Where the symbols take the objects:
QZ θ PQ
QZ η DN
QZ γ HF
QZ ζ JD
QZ φ SC
CJ θ SD
CJ η NJ
CJ γ ZZ
CJ ζ CL
CJ φ LJ
GS θ RM
GS η DM
GS γ LZ
GS ζ PQ
GS φ DN
NT θ FF
NT η MR
NT γ GP
NT ζ TP
NT φ SG
JZ θ ZF
JZ η DR
JZ γ SD
JZ ζ NJ
JZ φ CJ
DR θ PH
DR η ZF
DR γ JZ
DR ζ SD
DR φ NJ
HM θ NC
HM η NG
HM γ TH
HM ζ ZG
HM φ RG
ML θ JD
ML η SC
ML γ BS
ML ζ QB
ML φ FR
ZZ θ NJ
ZZ η CJ
ZZ γ CL
ZZ ζ LJ
ZZ φ NC
RJ θ FG
RJ η BQ
RJ γ ZC
RJ ζ JP
RJ φ ZB
LG θ QB
LG η FR
LG γ JC
LG ζ PM
LG φ RH
PR θ LL
PR η PN
PR γ GB
PR ζ PH
PR φ ZF
ZB θ ZC
ZB η JP
ZB γ SZ
ZB ζ QH
ZB φ ZP
LZ θ DM
LZ η GS
LZ γ PQ
LZ ζ DN
LZ φ QZ
PB θ CQ
PB η DS
PB γ RM
PB ζ DM
PB φ GS
FP θ ZG
FP η RG
FP γ FF
FP ζ MR
FP φ NT
RM θ DS
RM η PB
RM γ DM
RM ζ GS
RM φ LZ
ZN θ HT
ZN η ZM
ZN γ BD
ZN ζ SR
ZN φ FG
QB θ ML
QB η BS
QB γ FR
QB ζ LG
QB φ JC
ZM θ SN
ZM η HT
ZM γ ZN
ZM ζ BD
ZM φ SR
RH θ JC
RH η PM
RH γ HJ
RH ζ ZR
RH φ BF
DM θ PB
DM η RM
DM γ GS
DM ζ LZ
DM φ PQ
PQ θ GS
PQ η LZ
PQ γ DN
PQ ζ QZ
PQ φ HF
GP θ MR
GP η NT
GP γ TP
GP ζ SG
GP φ PP
HT θ QF
HT η SN
HT γ ZM
HT ζ ZN
HT φ BD
BN θ TZ
BN η CD
BN γ TJ
BN ζ HN
BN φ LL
BS θ SC
BS η ML
BS γ QB
BS ζ FR
BS φ LG
TZ θ BF
TZ η QR
TZ γ CD
TZ ζ BN
TZ φ TJ
LJ θ ZZ
LJ η CL
LJ γ NC
LJ ζ NG
LJ φ HM
QR θ ZR
QR η BF
QR γ TZ
QR ζ CD
QR φ BN
QF θ SG
QF η PP
QF γ SN
QF ζ HT
QF φ ZM
BF θ HJ
BF η ZR
BF γ QR
BF ζ TZ
BF φ CD
PN θ HN
PN η LL
PN γ PR
PN ζ GB
PN φ PH
JC θ FR
JC η LG
JC γ PM
JC ζ RH
JC φ HJ
NQ θ QH
NQ η ZP
NQ γ HD
NQ ζ CQ
NQ φ DS
ZP θ SZ
ZP η QH
ZP γ NQ
ZP ζ HD
ZP φ CQ
RG θ TH
RG η ZG
RG γ FP
RG ζ FF
RG φ MR
PM θ LG
PM η JC
PM γ RH
PM ζ HJ
PM φ ZR
SN θ PP
SN η QF
SN γ HT
SN ζ ZM
SN φ ZN
SR θ ZN
SR η BD
SR γ FG
SR ζ BQ
SR φ RJ
ZR θ RH
ZR η HJ
ZR γ BF
ZR ζ QR
ZR φ TZ
HJ θ PM
HJ η RH
HJ γ ZR
HJ ζ BF
HJ φ QR
CL θ CJ
CL η ZZ
CL γ LJ
CL ζ NC
CL φ NG
FF θ RG
FF η FP
FF γ MR
FF ζ NT
FF φ GP
GB θ PN
GB η PR
GB γ PH
GB ζ ZF
GB φ DR
TJ θ CD
TJ η BN
TJ γ HN
TJ ζ LL
TJ φ PN
SC θ HF
SC η JD
SC γ ML
SC ζ BS
SC φ QB
HD θ ZP
HD η NQ
HD γ CQ
HD ζ DS
HD φ PB
SD θ DR
SD η JZ
SD γ NJ
SD ζ CJ
SD φ ZZ
JD θ QZ
JD η HF
JD γ SC
JD ζ ML
JD φ BS
BD θ ZM
BD η ZN
BD γ SR
BD ζ FG
BD φ BQ
SG θ GP
SG η TP
SG γ PP
SG ζ QF
SG φ SN
NJ θ JZ
NJ η SD
NJ γ CJ
NJ ζ ZZ
NJ φ CL
TH θ NG
TH η HM
TH γ ZG
TH ζ RG
TH φ FP
ZC θ BQ
ZC η RJ
ZC γ JP
ZC ζ ZB
ZC φ SZ
FR θ BS
FR η QB
FR γ LG
FR ζ JC
FR φ PM
NC θ CL
NC η LJ
NC γ NG
NC ζ HM
NC φ TH
ZG θ HM
ZG η TH
ZG γ RG
ZG ζ FP
ZG φ FF
FG θ BD
FG η SR
FG γ BQ
FG ζ RJ
FG φ ZC
PP θ TP
PP η SG
PP γ QF
PP ζ SN
PP φ HT
JP θ RJ
JP η ZC
JP γ ZB
JP ζ SZ
JP φ QH
SZ θ JP
SZ η ZB
SZ γ QH
SZ ζ ZP
SZ φ NQ
PH θ PR
PH η GB
PH γ ZF
PH ζ DR
PH φ JZ
ZF θ GB
ZF η PH
ZF γ DR
ZF ζ JZ
ZF φ SD
DN θ LZ
DN η PQ
DN γ QZ
DN ζ HF
DN φ JD
MR θ FP
MR η FF
MR γ NT
MR ζ GP
MR φ TP
QH θ ZB
QH η SZ
QH γ ZP
QH ζ NQ
QH φ HD
HN θ BN
HN η TJ
HN γ LL
HN ζ PN
HN φ PR
TP θ NT
TP η GP
TP γ SG
TP ζ PP
TP φ QF
CQ θ NQ
CQ η HD
CQ γ DS
CQ ζ PB
CQ φ RM
NG θ LJ
NG η NC
NG γ HM
NG ζ TH
NG φ ZG
BQ θ SR
BQ η FG
BQ γ RJ
BQ ζ ZC
BQ φ JP
DS θ HD
DS η CQ
DS γ PB
DS ζ RM
DS φ DM
LL θ TJ
LL η HN
LL γ PN
LL ζ PR
LL φ GB
HF θ DN
HF η QZ
HF γ JD
HF ζ SC
HF φ ML
CD θ QR
CD η TZ
CD γ BN
CD ζ TJ
CD φ HN

In the rows, 168 means zero.

The rows follow the links: the fewer symbols apart two objects are, the more alike their rows tend to be.

Each row is also shifted at random along 3 hidden directions that mean nothing.

Some objects, each with a row of numbers:
QZ:   93   177   179   166   179   167   148   161   153   161   179   182   165   160   178   146   174   159   166   180   160   173   153   149   159   172   178   180   178   183   168   152   182   161   185   168   183   184   184   177   154   169   174   166   185   167   166   171   151   164   171   178   148   175   185   165   142   175   159   160   189   178   157   160   179   171   186
QF:  208   186   171   153   207   160   164   138   174   158   153   186   196   166   166   104   157   147   173   181   187   178   152   197   148   172   178   203   149   188   162   163   175   195   179   174   201   230   164   173   143   172   171   164   172   149   185   164   135   169   158   151   179   172   180   152   177   213   168   166   141   172   167   184   218   178   147
PM:  156   170   166   177   185   172   148   171   154   170   169   182   172   157   186   146   182   177   176   185   154   151   166   147   159   170   169   181   179   181   177   168   163   159   167   162   178   194   170   193   145   165   154   175   175   156   168   151   175   157   175   175   172   169   177   150   144   184   164   169   186   172   168   170   190   165   174
HN:  157   162   164   175   159   169   172   184   167   184   168   153   168   162   165   197   184   190   191   164   155   162   180   142   170   174   154   152   187   163   184   183   156   154   156   159   151   161   160   181   169   161   137   171   161   162   167   153   193   156   169   174   176   160   160   151   166   159   168   181   178   160   184   169   170   175   179
ZR:  126   168   168   178   180   183   159   165   151   157   167   176   162   148   186   138   188   183   132   172   147   158   173   139   177   160   176   184   166   171   166   173   161   147   169   177   176   165   168   178   155   160   205   181   175   170   173   162   178   177   178   172   168   165   170   190   151   174   169   170   181   174   171   172   154   170   187
PQ:  138   173   174   170   180   169   146   163   155   160   177   188   164   165   185   143   168   157   162   184   164   161   156   163   160   167   179   182   172   182   164   152   178   167   180   166   183   183   182   177   153   172   175   169   183   167   164   171   154   166   175   176   155   177   183   167   143   176   162   156   185   179   152   161   177   159   173
CD:  161   170   163   180   189   185   160   162   153   157   160   180   170   146   189   123   188   185   133   175   149   152   175   145   175   159   176   191   161   174   166   178   155   153   164   178   181   179   161   182   148   159   203   184   171   165   177   155   181   177   178   166   182   163   168   185   155   187   171   173   172   172   176   180   165   169   177
DS:  221   170   165   170   184   159   140   168   164   170   172   195   176   181   184   149   153   149   198   194   177   149   155   192   145   171   171   180   171   185   169   150   174   187   171   154   185   207   177   184   147   178   133   165   179   155   160   161   152   155   173   171   167   181   183   136   147   187   161   155   176   175   146   162   205   146   147
NT:  248   166   160   163   168   160   180   168   184   175   157   162   180   182   157   177   154   163   190   166   185   167   172   199   163   170   160   164   158   163   169   174   162   187   158   164   164   178   157   164   173   172   144   164   156   161   170   165   168   165   161   157   184   166   160   152   191   174   173   171   145   161   173   176   183   165   142
ZN:  184   176   173   153   172   153   171   158   180   170   167   169   179   179   154   167   151   148   194   170   188   184   155   194   154   176   167   169   165   174   167   158   180   189   177   165   175   190   171   162   168   176   146   155   168   161   169   174   145   162   158   162   163   173   175   149   179   176   165   164   155   168   163   167   194   173   154
BN:  238   153   151   188   164   178   163   190   164   178   163   168   166   168   184   184   178   192   177   174   155   134   187   160   172   162   157   160   173   161   179   183   145   159   144   158   155   162   156   185   163   164   146   182   159   163   161   148   204   161   179   171   192   161   157   157   161   165   172   174   176   163   174   172   163   150   159
SN:  231   158   162   167   143   167   185   175   183   166   168   159   158   188   158   200   147   159   159   154   183   169   176   202   180   160   166   150   153   150   158   168   167   180   160   171   153   130   165   142   196   174   178   164   158   183   160   184   170   180   167   162   170   168   155   188   191   145   174   163   151   163   160   163   136   153   149
QB:   80   163   177   171   145   164   162   185   159   180   187   156   152   166   165   213   178   176   187   164   154   174   166   134   170   176   161   145   197   165   178   162   176   149   173   158   150   143   181   171   177   167   145   163   174   175   156   171   177   155   171   187   145   170   171   161   150   140   160   168   199   168   166   150   155   172   195
DR:   77   183   179   158   187   170   180   148   164   165   159   155   181   140   156   137   191   181   154   157   157   194   164   133   170   175   170   183   171   174   172   182   168   154   178   182   177   188   162   174   156   156   191   169   168   160   189   161   164   171   158   162   169   158   170   172   176   187   168   185   160   166   195   183   182   207   196
TP:  254   169   160   163   177   164   177   161   181   168   155   172   182   179   163   157   153   159   176   170   185   165   169   203   162   167   166   174   151   167   164   171   163   190   161   169   174   186   158   164   167   173   160   167   159   161   172   166   162   171   162   155   185   168   163   159   187   182   173   168   142   164   168   178   184   162   140
FG:   15   183   197   140   150   152   186   149   173   162   183   148   160   166   134   187   161   146   162   144   179   227   146   157   172   180   175   156   176   166   158   152   201   166   201   180   165   146   188   137   192   171   192   145   176   184   172   201   130   174   150   172   124   172   178   188   180   147   161   166   167   172   168   155   153   203   200
PN:  184   154   157   184   154   186   180   183   164   165   164   158   154   160   177   183   182   194   133   155   151   152   191   150   192   155   165   159   162   150   167   187   148   148   150   175   151   126   157   164   180   159   199   183   157   180   167   164   203   182   177   168   182   158   150   199   175   150   177   176   170   163   180   173   125   161   176
MR:  181   172   170   154   162   153   186   166   185   182   163   150   180   176   142   192   159   163   204   158   184   188   166   182   161   180   156   154   172   164   176   173   170   182   167   163   159   178   161   162   177   170   133   156   157   159   172   168   162   158   153   161   172   165   163   144   192   168   168   177   149   158   181   172   189   184   160
RJ:  162   174   175   156   166   157   166   159   173   165   173   172   169   179   160   168   151   146   177   169   183   182   154   188   160   172   173   168   164   172   161   153   184   182   180   167   174   174   177   157   173   176   164   157   173   170   165   181   143   167   163   167   154   175   176   164   171   168   165   159   163   172   156   161   176   168   161
NC:  135   169   173   159   153   164   195   168   180   177   164   139   170   164   142   199   174   179   175   145   170   193   175   158   178   175   157   150   173   155   174   182   165   162   165   172   150   149   159   157   186   162   163   162   155   171   175   171   176   168   156   164   170   158   156   170   195   155   171   183   155   157   191   173   158   193   179
SC:  110   177   177   166   183   158   143   167   155   176   177   180   175   162   175   157   176   164   204   187   161   168   152   146   146   182   167   176   193   189   181   155   179   165   180   154   180   208   180   193   144   170   128   163   182   152   166   157   156   146   168   180   155   175   187   130   139   183   156   165   192   174   163   160   209   175   182
NG:  216   163   160   169   163   172   188   170   179   169   156   155   171   168   159   176   168   178   159   155   171   168   182   178   179   164   162   163   156   155   167   184   155   170   154   174   158   154   153   159   179   164   177   172   154   170   174   166   182   176   164   157   186   159   153   178   193   166   177   178   148   160   182   179   155   172   158

From each start, follow one symbol. Which object do you reach?
Answer with the object's name.
start  222   162   158   172   164   170   183   177   177   180   156   153   175   169   161   186   173   185   183   161   167   161   183   169   171   169   155   158   168   158   178   187   151   168   150   164   155   167   151   173   172   163   147   172   153   160   172   155   190   164   165   161   190   158   153   156   186   168   173   182   155   157   186   178   172   172   159
ζ: CL
start  136   164   170   177   163   180   154   169   153   150   180   183   147   165   189   154   168   163   122   171   157   157   168   161   180   154   184   174   160   167   154   155   174   156   175   177   173   140   181   160   172   169   217   175   180   186   160   181   166   184   182   177   152   175   174   206   147   156   167   154   186   179   148   158   130   150   178
φ: JD
start  262   152   147   188   166   182   170   187   168   174   157   167   167   167   184   176   176   193   162   170   158   133   192   169   177   157   159   164   163   156   174   188   140   161   140   165   156   156   149   179   166   162   162   185   155   165   165   149   206   171   179   165   200   160   151   169   172   167   176   176   165   161   176   178   155   149   153
η: PN
start  215   156   157   175   152   179   193   177   177   167   158   151   161   168   163   189   171   186   143   149   165   163   189   172   190   158   163   155   155   147   165   188   150   161   151   177   150   130   152   154   188   162   192   176   151   179   170   169   194   182   169   160   186   157   147   194   193   152   179   178   151   159   182   177   131   166   162
φ: NG
start  200   171   167   165   173   177   174   150   171   142   163   182   162   172   175   130   152   149   111   163   179   171   166   200   180   150   188   187   133   164   142   161   174   179   176   189   184   153   170   143   176   172   237   172   171   184   171   188   149   197   171   157   166   173   167   215   179   173   175   156   148   176   153   172   138   156   154
φ: BQ
start  101   158   174   174   136   166   163   190   161   176   189   158   144   174   167   222   170   172   178   162   158   169   169   146   176   170   162   138   191   159   172   159   177   151   171   158   146   126   183   163   187   170   154   163   174   183   150   178   178   161   174   188   142   171   169   172   150   130   161   162   199   169   158   145   138   161   190
θ: QZ
start  199   177   171   159   187   157   152   155   170   164   167   189   181   178   171   138   151   143   187   186   185   169   151   197   147   173   175   186   162   184   163   151   181   191   179   163   190   209   175   173   152   178   151   161   177   157   169   170   139   162   165   165   164   179   183   147   161   191   163   156   162   175   152   167   204   162   149
θ: RJ
start  163   182   171   168   209   172   135   146   151   148   168   208   178   158   196    89   168   149   149   197   167   155   149   173   150   164   189   211   157   195   158   149   178   177   184   173   209   220   179   185   131   172   192   173   189   157   174   164   140   171   176   167   164   179   192   166   138   207   163   154   175   185   148   172   201   159   164
φ: DN
start  207   168   165   160   162   158   186   169   184   180   160   151   178   177   148   191   160   168   194   158   181   179   172   184   166   175   157   156   168   161   174   177   164   180   160   164   157   171   157   162   178   169   140   161   155   162   171   166   171   162   158   159   179   163   158   151   193   167   171   176   148   158   181   174   180   177   155
η: RG
start  240   162   160   175   171   167   147   175   166   165   173   192   165   186   187   161   151   152   178   187   177   143   164   197   157   162   173   173   163   175   163   152   170   183   166   158   177   179   176   172   161   178   153   169   176   166   155   169   161   165   177   171   168   179   175   157   151   172   166   151   175   175   142   159   176   136   144
γ: DS
start  214   173   163   162   181   168   181   156   178   166   153   165   183   167   160   147   165   167   165   164   178   173   171   185   167   168   167   178   153   167   165   178   161   180   163   175   175   185   156   165   165   166   174   169   159   160   180   164   164   173   160   152   186   163   162   167   190   186   173   176   142   164   180   183   181   177   153
γ: FP
start  123   168   178   162   151   168   171   162   167   153   180   170   150   175   165   174   155   149   135   158   174   184   161   178   179   160   181   163   158   162   150   152   185   168   184   178   168   133   184   142   188   173   211   161   177   190   161   196   148   184   169   172   141   176   172   205   168   147   167   154   171   175   149   155   131   163   175
θ: JP
start  201   161   163   179   164   176   151   173   159   154   176   190   152   178   190   158   157   156   141   179   168   146   167   184   173   154   180   174   156   168   155   153   171   170   169   169   174   152   179   162   170   174   194   174   177   181   156   177   165   179   182   174   160   178   172   191   150   161   168   151   179   177   142   158   144   137   158
φ: LZ
start  193   172   166   160   174   169   185   155   178   162   156   162   176   167   157   153   163   165   151   158   177   180   170   184   173   165   171   176   150   163   161   176   165   177   167   180   172   169   158   155   173   167   191   168   160   169   178   172   161   179   160   154   178   164   161   182   192   176   174   173   143   165   177   179   165   178   158
φ: GP
start  129   172   172   162   168   171   190   160   173   168   159   149   173   154   151   166   181   181   153   150   163   188   174   151   180   170   165   167   165   161   170   184   162   159   168   180   163   160   158   161   174   160   187   169   159   169   181   167   173   175   160   161   173   157   159   181   188   169   173   182   154   162   191   179   160   193   182
γ: CL
start  191   176   170   156   177   162   178   152   178   163   160   169   179   172   157   149   156   154   165   165   184   183   161   192   164   169   172   178   153   170   161   166   173   185   174   175   178   183   165   157   168   171   178   162   165   166   176   175   149   174   159   156   171   169   169   170   186   181   170   168   146   168   169   175   180   176   155
ζ: SN
start  231   153   160   179   148   173   159   183   167   161   178   182   147   189   184   186   148   156   150   173   174   145   173   197   176   153   174   158   156   158   154   154   170   173   163   165   162   132   177   153   184   177   183   171   171   186   150   182   171   179   181   174   162   177   165   191   159   145   170   150   176   173   139   154   131   130   150
γ: CQ
start  100   182   179   151   177   166   191   146   174   163   158   150   179   151   145   149   178   170   153   150   170   204   163   154   173   175   170   176   162   168   166   178   173   165   179   184   174   176   163   158   170   160   195   163   163   166   188   173   155   176   153   156   166   160   166   180   191   179   170   181   148   164   191   181   173   205   185
η: NG
start  131   166   167   178   172   180   164   172   155   165   168   168   162   152   179   159   187   186   148   168   148   159   175   138   176   164   170   172   173   167   171   176   160   148   164   172   167   160   166   178   161   160   186   178   170   170   171   160   184   171   175   172   170   163   167   179   156   168   169   173   182   169   175   170   155   171   186
θ: ZR
